Below is a small trained network, with its code and all its weights. Each question gives an input and a target symbol and asks what happens when units are switched off, that is, made to give their printed mean instead of their output.

import numpy as np


def w(rows, s, z=0):
    codes = np.array(rows[::2]) - 128.0
    scale = np.full(codes.shape[1], s)
    scale[-1] = z or s
    return codes * scale


def f(y):
    return np.maximum(y, 0)


def softmax(a):
    e = np.exp(a - a.max(-1, keepdims=True))
    return e / e.sum(-1, keepdims=True)


def log_softmax(a):
    a = a - a.max(-1, keepdims=True)
    return a - np.log(np.exp(a).sum(-1, keepdims=True))


def net(x, mask):
    ids = ['βγδζηθμπψω'.index(c) for c in x.split()]
    T = len(ids)
    res = E[ids] + P[:T]
    r = res
    for j in range(3):
        rows = slice(2 * j, 2 * j + 2)
        q, k, v = (r @ M[0][rows].T for M in (Q, K, V))
        z = softmax(np.where(np.tri(T) > 0, q @ k.T / 2**0.5, -1e9)) @ v
        o = O[0][rows]
        res = res + np.where(mask[j], z, o[:, -1]) @ o[:, :-1]
    y = f(res @ A[0][:, :-1].T + A[0][:, -1])
    res = res + np.where(mask[3:15], y, B[0][:, -1]) @ B[0][:, :-1]
    return log_softmax(res[-1] @ U[:, :-1].T + U[:, -1])


Q, K, V, O, A, B = {}, {}, {}, {}, {}, {}
E = w([
[142,137,153,119,106,168,133,153,219,93],'β',
[145,94,147,188,106,188,171,109,193,153],'γ',
[130,160,80,181,59,157,168,111,122,119],'δ',
[167,86,107,146,124,177,188,97,109,176],'ζ',
[106,176,217,175,149,52,55,8,118,115],'η',
[174,133,89,99,53,114,138,144,162,142],'θ',
[129,143,129,132,123,192,174,113,158,81],'μ',
[150,157,96,75,112,151,154,151,100,106],'π',
[139,89,157,91,183,206,180,122,142,128],'ψ',
[195,92,127,73,104,134,127,146,173,164],'ω',
],0.016)
P = w([
[157,135,120,134,170,103,136,115,127,125],'0',
[117,86,116,99,42,185,127,119,74,71],'1',
[151,120,191,89,64,152,156,105,86,90],'2',
[170,138,198,109,114,119,158,108,109,98],'3',
[121,126,22,143,218,97,135,128,173,126],'4',
[168,137,47,175,133,209,125,154,184,141],'5',
[174,134,134,143,71,254,136,132,163,110],'6',
],0.015)
Q[0] = w([
[96,128,36,164,206,121,98,184,160,161],'head 1',
[30,117,211,157,160,16,45,100,70,140],'head 1',
[159,132,223,104,18,187,156,137,87,129],'head 2',
[106,125,240,103,119,50,155,77,76,102],'head 2',
[177,130,245,106,1,203,138,94,87,112],'head 3',
[94,108,215,92,122,34,164,103,81,96],'head 3',
],0.0097)
K[0] = w([
[88,36,140,83,33,200,75,104,87,89],'head 1',
[184,117,46,141,135,190,206,244,165,127],'head 1',
[167,206,181,166,225,35,135,102,143,146],'head 2',
[84,120,45,156,204,74,72,108,148,132],'head 2',
[140,213,176,166,218,13,108,74,132,152],'head 3',
[117,111,32,168,211,105,71,147,150,115],'head 3',
],0.011)
V[0] = w([
[138,52,173,44,183,214,191,165,194,121],'head 1',
[168,81,97,71,117,68,115,170,53,211],'head 1',
[131,149,53,1,151,142,124,122,8,91],'head 2',
[93,218,122,134,156,153,174,149,64,11],'head 2',
[105,72,150,149,195,209,168,77,50,168],'head 3',
[140,122,186,16,213,128,67,183,183,91],'head 3',
],0.008)
O[0] = w([
[58,96,140,89,100,117,172,105,173,126,253],'head 1',
[145,218,149,95,140,149,176,147,140,149,120],'head 1',
[171,165,249,155,41,122,153,128,125,148,195],'head 2',
[154,57,173,122,83,102,140,172,84,123,88],'head 2',
[93,107,185,74,55,183,74,86,80,181,207],'head 3',
[93,130,150,174,101,55,166,126,173,187,11],'head 3',
],0.012,0.0035)
A[0] = w([
[6,164,200,153,88,76,88,21,132,156,4],'neuron 1',
[198,144,157,145,114,132,190,124,121,114,94],'neuron 2',
[142,42,105,89,140,155,123,169,79,73,19],'neuron 3',
[168,169,169,107,101,179,116,71,104,151,110],'neuron 4',
[68,139,169,119,94,168,105,134,137,155,44],'neuron 5',
[157,164,188,115,137,210,76,161,105,77,96],'neuron 6',
[76,89,57,94,149,121,152,149,138,146,12],'neuron 7',
[80,152,175,114,91,126,197,175,145,189,69],'neuron 8',
[110,162,178,135,146,152,113,93,183,78,216],'neuron 9',
[128,122,115,131,115,131,223,143,175,108,117],'neuron 10',
[164,153,169,150,90,101,199,188,138,144,24],'neuron 11',
[2,170,115,111,129,112,199,114,202,187,100],'neuron 12',
],0.0078,0.0037)
B[0] = w([
[253,90,77,134,203,130,42,213,190,102,173],'neuron 1',
[128,183,116,130,200,180,96,147,152,75,197],'neuron 2',
[116,238,199,200,118,43,77,66,207,105,194],'neuron 3',
[126,106,49,92,165,117,130,200,89,112,248],'neuron 4',
[122,83,113,82,150,146,110,160,146,185,184],'neuron 5',
[113,101,75,130,132,36,118,122,67,169,231],'neuron 6',
[22,151,148,156,239,130,66,216,125,71,153],'neuron 7',
[78,164,218,151,139,107,51,146,118,234,189],'neuron 8',
[209,142,104,97,100,116,128,67,68,148,192],'neuron 9',
[94,171,94,153,154,76,237,203,154,111,208],'neuron 10',
[85,170,181,133,163,216,109,164,105,103,179],'neuron 11',
[157,188,64,167,128,32,61,88,68,209,208],'neuron 12',
],0.0062,0.011)
U = w([
[95,64,82,156,156,44,179,220,93,107,129],'β',
[65,171,107,123,189,183,56,126,167,93,64],'γ',
[253,142,111,203,144,115,46,109,84,73,139],'δ',
[150,129,72,40,117,183,156,98,93,159,170],'ζ',
[173,128,127,154,148,129,115,126,130,128,73],'η',
[213,168,70,103,157,161,228,155,179,50,101],'θ',
[148,79,180,158,41,81,201,46,155,98,254],'μ',
[98,173,195,163,130,156,115,195,99,117,138],'π',
[144,104,120,137,136,83,92,179,140,197,48],'ψ',
[128,224,100,161,118,102,136,67,114,189,98],'ω',
],0.0041,0.0052)

Each question gives the input, a string of symbols that net reads in full, and the target symbol t.
The units are the heads (2 rows each of Q, K, V and O) and the neurons (one row each of A and B). Each row of codes is followed by its name. A weight is (code - 128) times the scale printed after its matrix; where a second scale follows, it is the last column's (O, A, B and U).
mask holds one flag per unit, heads first, then neurons. A switched-off unit (its flag False) gives its mean, the last column of its rows in O or B, instead of its output. The means were averaged over made-up inputs and are rounded, as every weight is.
A unit's drop is (log p(t) with every unit on - log p(t) with that unit switched off) / (log p(t) with every unit on - log p(t) with every unit switched off).
The circuit of an input: a set's keep is (log p(t) with only the set's units on - log p(t) with every unit switched off) / (log p(t) with every unit on - log p(t) with every unit switched off). Starting from the 12 units with the biggest drops (on a tie, the unit counted first), units are removed one at a time, each time the one whose removal leaves the highest keep (on an exact tie, the one counted first), for as long as the keep stays at least 0.8.
units of the circuit, in order: the units of the circuit, biggest drop first
most important unit: the unit with the biggest drop
top k neurons: the k neurons with the biggest drops, biggest first
heads that matter: for each layer, one digit per head in row order, 1 if its drop is at least 0.15 and else 0, layers parted by /
drop when u is switched off: that unit's drop, to one decimal
input ζ ζ η ζ ψ θ γ, target δ: units of the circuit, in order	(head 1)
input θ ζ η π, target δ: heads that matter	100
input π θ θ δ, target π: heads that matter	010
input θ θ β, target θ: heads that matter	001
input δ δ ζ π ω, target δ: units of the circuit, in order	(head 3; head 1; neuron 3)
input μ ω β π, target μ: heads that matter	110
input π ζ β, target π: units of the circuit, in order	(head 2; neuron 11; neuron 8)
input ω π γ ζ, target ω: units of the circuit, in order	(head 3; neuron 12; head 2; head 1)
input ζ ω δ δ ζ, target ω: units of the circuit, in order	(head 2; neuron 12; head 1; head 3)
input ζ μ ζ ζ ψ, target μ: heads that matter	110
input γ θ θ γ ω θ β, target γ: units of the circuit, in order	(head 2; neuron 7)
input ζ π θ ζ β, target π: units of the circuit, in order	(head 2; neuron 11)
input ψ β ζ θ ζ, target β: units of the circuit, in order	(head 3; head 1; neuron 7)
input π μ η, target δ: units of the circuit, in order	(neuron 1)
input ζ β ζ ζ ζ ζ ζ, target ζ: heads that matter	001
input δ γ ψ ζ μ ζ, target ψ: heads that matter	101
input ω θ π δ, target ω: heads that matter	111
input ψ ζ ζ μ δ, target ζ: heads that matter	001
input μ θ ω ω ζ μ, target ω: units of the circuit, in order	(neuron 12; head 1; head 3; head 2)
input μ δ ζ, target μ: most important unit	head 1
input π ζ ζ, target π: top 2 neurons	(neuron 11; neuron 8)
input ζ ψ ζ π γ, target ψ: top 2 neurons	(neuron 1; neuron 8)
input η ζ δ ω η μ, target δ: drop when neuron 6 is switched off	0.0
input θ ζ θ ζ ζ, target ζ: drop when head 3 is switched off	1.0
input θ ζ π, target θ: drop when head 3 is switched off	0.7
